((-29, 2, 13, -7, -26, -5, -21), (26, -2, -15, 5, 22, 5, 20))
26, -29
(5, 5, 3, 2, 8, 9)
9, 2
(61, 78, 52, 76, 0)
78, 0
((110, 171, 207, 114, 131, 241), (146, 161, 175, 140, 148, 53))
241, 53
(94, 89, 68, 17, 58)
94, 17
(626, 575, 642, 787, 277, 324, 103)
787, 103
((-291, 613, 378, 556, 884, 420, 779), (-619, 562, 358, 378, 795, 570, 595), (-256, 998, 595, 779, 478, 556, 10))
998, -619
(1642, 2706, 6356, 8535)
8535, 1642
---
[ 1.61  0.37  0.11 -1.52 -0.20] --> 1.61
[-0.071 -0.052  0.050 -0.187  0.112] --> -0.071
[-0.11 -0.04  0.14 -0.16  0.10] --> -0.11
[ 0.12  0.10 -0.01 -0.11  0.06] --> 0.12
[ 1.373 -0.983  1.158  0.899 -0.190] --> 1.373
[ 0.093  0.101 -0.097  0.044 -0.182] --> 0.093
---
[[5 4 5 3 4 3 2 5 5 5 3 4 3 5 2 5]
 [5 3 5 3 4 3 1 5 4 6 2 4 3 5 2 6]
 [5 3 6 3 4 3 0 6 5 6 3 4 3 5 0 7]
 [5 3 3 4 4 4 3 4 4 4 3 4 4 4 4 4]
 [5 1 3 5 5 3 2 4 3 5 1 3 5 5 4 5]
 [4 4 5 4 4 4 3 5 5 5 4 4 4 4 3 5]
 [5 1 3 4 5 3 1 5 3 6 1 3 4 5 3 5]
 [4 5 5 4 4 4 4 4 5 4 5 5 4 4 4 4]
 [5 3 5 3 4 3 1 5 5 6 3 4 3 5 2 6]
 [6 1 3 4 5 2 1 5 3 6 0 3 4 6 3 5]] | 5

[[1990 4158 5865 5713 4320 6149 5167 6593 5068]
 [5706 5440 6364 3856 6300 4622 3778 7504 3944]
 [1884 4143 5937 5571 4372 6065 5042 6930 5156]
 [3293 4517 6342 5273 6236 5531 3565 8014 5082]
 [2195 4555 6427 5234 4562 6281 4911 7404 4171]
 [1729 4121 5427 6227 4103 6715 4916 5408 4265]
 [1505 3758 3977 5798 2838 5575 5673 3824 5568]
 [3595 4991 6809 5120 5378 6335 4449 7374 3294]
 [4108 4052 2409 4814 3375 3655 5047 2014 6289]
 [4820 5302 6370 4274 6347 5170 3333 7540 3493]
 [2085 3715 3498 5279 2460 4692 6211 3507 6503]] | 6503

[[2 3 3 3 7 3 3 5 4 3]
 [3 5 4 3 4 4 6 4 4 3]
 [3 3 4 2 4 5 2 5 5 1]
 [3 3 4 2 4 3 7 4 6 4]
 [4 1 4 2 4 3 1 2 4 4]
 [3 2 2 5 3 4 5 3 4 2]
 [3 3 2 4 3 3 5 4 4 3]
 [4 3 4 2 7 4 2 4 4 3]
 [3 3 1 5 5 4 5 3 4 2]
 [3 2 3 3 5 2 3 2 4 3]
 [2 2 5 4 5 2 2 5 4 3]
 [2 3 4 2 5 5 2 4 3 3]] | 3

[[ 71 141  62 120 104 172 141  97 162 142 107 174]
 [166 151 117  75 134 100 154 184 153 195 174 147]
 [ 71  62 125 120 135 156 161  82 121 131 164 142]
 [101 154 129  69 110 164 159  72 163 177  74  70]
 [193  62 179 164  67 179  91 145 121 134  75  95]
 [ 66 146  72 166  95  93 151 135 173 184  76 141]
 [129  74 127 181 190 192 120 195 178  71 133  90]] | 90

[[6678 5622 6055 5553 6989 5239 6729 4327 5920 5553 5899 3916 5831]
 [6938 5397 6529 6242 5728 6840 7215 4786 5808 6242 5485 6863 6569]
 [6419 6970 5503 6518 5548 4095 5756 7311 5920 6518 6450 8042 6200]
 [6419 5172 6134 5553 7169 6611 6891 6623 6483 5553 6036 3916 6938]
 [5510 7195 5661 6518 6809 5239 5756 6164 6258 6518 4933 8042 6753]
 [6029 6521 6055 6380 4827 6840 5918 4557 5695 6380 5347 7453 5094]
 [5250 6521 6529 6793 5368 5696 5107 5016 4907 6793 5761 9221 5463]
 [5640 5397 6055 5966 6449 4552 6729 5475 5245 5966 5623 5684 4725]
 [6678 5622 5898 5139 6269 5467 6729 5475 6258 5139 6726 2147 5094]
 [6159 4049 6213 5415 6449 6383 6729 6393 6145 5415 5209 3326 6200]] | 6200

[[-19  -3 -13 -16 -17 -15 -22 -27  -6  -1  -9 -17 -15 -21  -6]
 [-15 -20  -4 -11 -13  -4 -13 -23 -13 -20  -8  -9 -21  -3 -16]
 [ 26 -13  -7 -22   0 -13   6 -33 -41 -25  -7  -8 -38 -21 -32]
 [  1  -9  -3  -7  -1 -13 -13 -10  -7  -9 -13  -4 -11 -15 -17]
 [-24 -20 -13 -26 -14  -9 -21  -9   0 -18 -10 -23 -15 -10 -14]
 [  3  -6 -28 -18  -1 -12  -9 -11 -26 -12 -16  -8  -7 -31 -10]
 [-20 -14  -8 -11 -11 -26 -19 -18 -14  -8  -3 -19  -2 -18  -9]
 [-23  -6 -20 -18  -8 -14 -14 -13 -14 -17  -9 -12 -20 -16 -13]
 [-19 -10 -19 -10 -13 -15 -15  -8 -23 -21 -22 -10 -19 -15 -17]
 [-22 -23 -12 -18  -5 -19 -30 -25  -7 -17  -7  -4 -11 -17  -3]] | -3

[[ -55  329   -6  163   83  -93  233 -122 -218  383 -425 -470  367]
 [ 221 -475  432  154 -426  285  137 -433  339  192 -471  366  383]
 [ 490 -391 -172  359 -259 -167  339 -161  -87  128  -52   -7  153]
 [  47    8  120   38  -99  136   59 -314  191  369 -487  -51  357]
 [ 111  375   95  -42  503   71 -218  622  109 -432  680  299 -428]
 [  61  391   12  -49  373 -213   88  290 -350  150  237 -626 -154]
 [ 187 -229   58  229 -197   -9  387 -303 -166  467 -524 -350  452]
 [ 345 -468 -301  393 -482 -115  452 -479   27  520 -578  217  397]
 [  27  296  128  -81  124  129  -32    6  226 -142  -87  297  -11]
 [ 301  -71   70  411  -36    5  364   55 -185  161 -172 -345 -193]] | -193
---
[[  11.52 -138.95  170.75  -98.38    1.44  138.01]
 [  13.08   85.95   15.53  116.10 -109.88   38.04]
 [-171.06   70.62 -156.47   18.75  -44.01  219.94]] ⇒ 70.62

[-0.083  0.295  1.750 -1.638] ⇒ 0.295

[-0.40 -0.02  0.41  1.54 -1.66  1.28  0.57] ⇒ -0.02

[ 0.091 -0.057 -0.032 -0.105] ⇒ -0.057

[[ 0.509  0.713 -0.582 -0.082]
 [-1.021 -1.986  2.080  1.116]] ⇒ -1.986

[-0.171  1.717 -1.375  0.764 -1.894  0.906] ⇒ 1.717

[[-20.27   5.77  -2.54  -1.26 -18.68]
 [  7.78   9.86  15.40   6.23  16.64]] ⇒ 9.86

[ 17.660  -7.958  -4.096  18.778 -14.835 -11.912 -13.378] ⇒ -7.958

[-0.53  0.48 -1.45  1.31 -1.48 -1.15] ⇒ 0.48

[ 0.134 -0.079 -0.024 -0.107] ⇒ -0.079
---
[  5  -5  -4 -66] value -5
[ 1 66 18 -3] value 66
[-11   5  71   5] value 5
[ 1 57  2 -3] value 57
[  5 -51 -23 -54] value -51
[-42 -34  24 -53] value -34
[  8 -53 -30 -62] value -53
[-24  50  54  56] value 50
---
[[3 2 5 1 4 5]
 [9 3 2 4 3 5]
 [9 3 3 3 3 5]] out 3

[246 236 192 123  62 141] out 236

[-495  701 -798 -247   43  -42] out 701

[[69 76 51 33 67 64]
 [55 39 24 58 55 54]] out 39

[[2375 6723 4347 7461 5821 7150]
 [4100 8934 1525 1515 3094 6934]] out 8934

[ 578  567 -306  776  198 -600] out 567

[[ 402 -367 -414 -463  166 -485]
 [-260 -165  -13 -451  406 -477]
 [-548 -595 -560 -450  537 -378]] out -595

[ 33   4  -6   8 -18 -30] out 4
